Below is a small trained network, with its code and all its weights. Each question gives an input and a class and asks what happens when units are switched off, that is, made to give their printed mean instead of their output.

import numpy as np


def w(rows, s, z=0):
    codes = np.array(rows[::2]) - 128.0
    scale = np.full(codes.shape[1], s)
    scale[-1] = z or s
    return codes * scale


def f(y):
    return np.maximum(y, 0)


def log_softmax(a):
    a = a - a.max(-1, keepdims=True)
    return a - np.log(np.exp(a).sum(-1, keepdims=True))


def net(x, mask):
    res = np.array(x, float).reshape(1, 4) / 4 @ E
    y = f(res @ A[0][:, :-1].T + A[0][:, -1])
    res = res + np.where(mask, y, B[0][:, -1]) @ B[0][:, :-1]
    return log_softmax(res[-1] @ U[:, :-1].T + U[:, -1])


A, B = {}, {}
E = w([
[97,78,208,226,117,46,128],'x0',
[55,112,207,135,125,253,130],'x1',
[170,65,199,13,123,96,127],'x2',
[121,6,51,143,125,155,126],'x3',
],0.0048)
A[0] = w([
[145,153,76,69,130,175,133,104],'neuron 1',
[122,49,82,135,128,136,131,64],'neuron 2',
[106,114,170,141,130,203,132,103],'neuron 3',
[128,167,92,200,124,153,112,83],'neuron 4',
[106,161,86,187,140,145,137,70],'neuron 5',
[128,89,174,90,127,97,127,99],'neuron 6',
[126,127,128,130,130,126,129,254],'neuron 7',
[118,96,164,173,128,91,137,80],'neuron 8',
[129,149,111,96,138,146,121,91],'neuron 9',
[105,146,106,169,128,134,133,92],'neuron 10',
[137,153,91,76,126,168,128,78],'neuron 11',
[123,51,75,144,115,142,129,91],'neuron 12',
[139,93,168,70,132,112,119,76],'neuron 13',
[122,199,169,118,132,118,129,73],'neuron 14',
[112,126,153,131,126,175,131,84],'neuron 15',
[131,157,141,128,119,123,136,133],'neuron 16',
[162,147,47,113,126,5,125,77],'neuron 17',
[131,70,99,138,131,134,126,76],'neuron 18',
[122,110,116,130,127,129,116,106],'neuron 19',
[108,75,200,204,126,58,130,70],'neuron 20',
[131,75,99,142,131,139,124,92],'neuron 21',
[130,190,165,126,135,105,131,105],'neuron 22',
[143,147,108,97,128,160,122,81],'neuron 23',
[131,188,159,118,120,122,119,71],'neuron 24',
[138,130,110,125,119,109,151,104],'neuron 25',
[148,62,186,25,128,97,118,77],'neuron 26',
[130,193,146,133,131,117,128,83],'neuron 27',
[130,155,82,72,126,161,128,96],'neuron 28',
[130,137,114,102,155,148,142,94],'neuron 29',
[106,110,181,142,131,208,123,80],'neuron 30',
[135,225,197,118,131,92,125,75],'neuron 31',
[93,109,203,137,132,232,125,63],'neuron 32',
[145,108,150,73,138,121,140,79],'neuron 33',
[155,145,78,119,142,46,128,72],'neuron 34',
[136,145,87,115,119,78,134,88],'neuron 35',
[121,157,98,187,133,148,128,84],'neuron 36',
[147,132,100,119,138,78,123,76],'neuron 37',
[116,171,80,202,129,150,118,89],'neuron 38',
[111,86,191,189,131,69,123,75],'neuron 39',
[118,28,80,146,140,147,123,98],'neuron 40',
[123,158,73,55,126,164,126,67],'neuron 41',
[138,119,141,114,122,127,116,105],'neuron 42',
],0.014,0.0072)
B[0] = w([
[172,115,107,163,132,154,88,189],'neuron 1',
[116,132,152,83,124,193,155,166],'neuron 2',
[106,157,179,133,126,100,96,180],'neuron 3',
[103,167,82,149,123,119,168,178],'neuron 4',
[118,170,93,150,117,125,182,169],'neuron 5',
[110,160,89,151,132,123,159,172],'neuron 6',
[104,2,67,113,152,35,48,254],'neuron 7',
[166,140,120,156,126,152,102,169],'neuron 8',
[149,138,129,142,121,154,116,147],'neuron 9',
[117,156,96,141,122,118,145,155],'neuron 10',
[164,143,121,159,131,163,107,166],'neuron 11',
[108,116,142,80,132,182,146,180],'neuron 12',
[109,164,88,129,120,114,174,165],'neuron 13',
[119,122,135,86,123,187,152,160],'neuron 14',
[116,149,165,131,114,119,125,150],'neuron 15',
[115,101,119,114,131,138,117,152],'neuron 16',
[100,178,225,136,113,93,98,243],'neuron 17',
[120,136,145,95,121,174,148,153],'neuron 18',
[124,131,133,121,126,143,135,135],'neuron 19',
[199,145,106,175,132,172,76,215],'neuron 20',
[117,125,140,97,130,164,142,157],'neuron 21',
[111,100,129,90,136,166,131,169],'neuron 22',
[148,142,125,150,130,158,111,149],'neuron 23',
[124,127,135,95,130,175,150,151],'neuron 24',
[129,138,141,125,121,121,124,143],'neuron 25',
[77,172,48,150,119,99,189,208],'neuron 26',
[123,116,128,98,137,172,147,155],'neuron 27',
[164,127,109,156,130,153,96,175],'neuron 28',
[139,142,123,141,125,150,111,142],'neuron 29',
[119,162,192,127,119,96,113,177],'neuron 30',
[106,101,140,61,126,203,153,189],'neuron 31',
[114,179,220,123,115,89,113,194],'neuron 32',
[107,171,103,146,120,136,160,155],'neuron 33',
[114,164,199,130,123,104,121,195],'neuron 34',
[119,146,169,123,130,110,121,168],'neuron 35',
[115,164,94,146,124,122,167,167],'neuron 36',
[122,153,171,131,118,116,126,161],'neuron 37',
[103,172,67,136,118,107,167,190],'neuron 38',
[186,138,110,165,126,167,86,198],'neuron 39',
[117,102,140,65,136,181,145,196],'neuron 40',
[177,148,115,161,124,166,98,175],'neuron 41',
[120,141,117,128,130,126,137,136],'neuron 42',
],0.044,0.0072)
U = w([
[99,158,222,142,106,65,88,126],'0',
[223,125,97,196,132,172,74,140],'1',
[79,161,51,168,113,92,202,132],'2',
[102,77,143,48,136,200,149,95],'3',
[131,2,108,138,169,26,92,250],'4',
[186,107,154,154,138,109,197,48],'5',
],0.008,0.002)

Each question gives the input, the list of numbers given to net, and the class t.
The units are the neurons (one row each of A and B). Each row of codes is followed by its name. A weight is (code - 128) times the scale printed after its matrix; where a second scale follows, it is the last column's (A, B and U).
mask holds one flag per neuron, in row order. A switched-off neuron (its flag False) gives its mean, the last column of its row in B, instead of its output. The means were averaged over made-up inputs and are rounded, as every weight is.
A unit's drop is (log p(t) with every unit on - log p(t) with that unit switched off) / (log p(t) with every unit on - log p(t) with every unit switched off).
most important unit: the unit with the biggest drop
top k neurons: the k neurons with the biggest drops, biggest first
drop of u: that unit's drop, to one decimal
input [-6,-5,5,7], class 3: top 4 neurons -> [neuron 40; neuron 12; neuron 20; neuron 2]
input [2,1,-2,3], class 4: top neuron -> [neuron 31]
input [7,-3,4,-7], class 1: top 2 neurons -> [neuron 20; neuron 39]
input [-6,8,-8,3], class 0: top 2 neurons -> [neuron 32; neuron 3]
input [5,-2,-3,-5], class 1: top 3 neurons -> [neuron 20; neuron 39; neuron 40]
input [1,2,-3,4], class 3: top 2 neurons -> [neuron 26; neuron 40]
input [7,-5,7,-6], class 1: top 4 neurons -> [neuron 20; neuron 39; neuron 8; neuron 38]
input [-6,-3,-8,-8], class 2: top 3 neurons -> [neuron 38; neuron 4; neuron 5]
input [8,7,-6,1], class 1: top 4 neurons -> [neuron 20; neuron 39; neuron 17; neuron 8]
input [-1,-8,-8,3], class 0: top 3 neurons -> [neuron 17; neuron 34; neuron 26]
input [-2,5,-8,8], class 2: top 4 neurons -> [neuron 38; neuron 4; neuron 5; neuron 36]
input [-8,-8,-2,4], class 0: top 2 neurons -> [neuron 17; neuron 34]
input [8,5,5,-5], class 1: drop of neuron 4 -> 0.0
input [0,-1,-3,1], class 4: most important unit -> neuron 26
input [-8,8,-7,5], class 0: drop of neuron 5 -> -0.1
input [7,1,-4,8], class 3: drop of neuron 21 -> 0.3
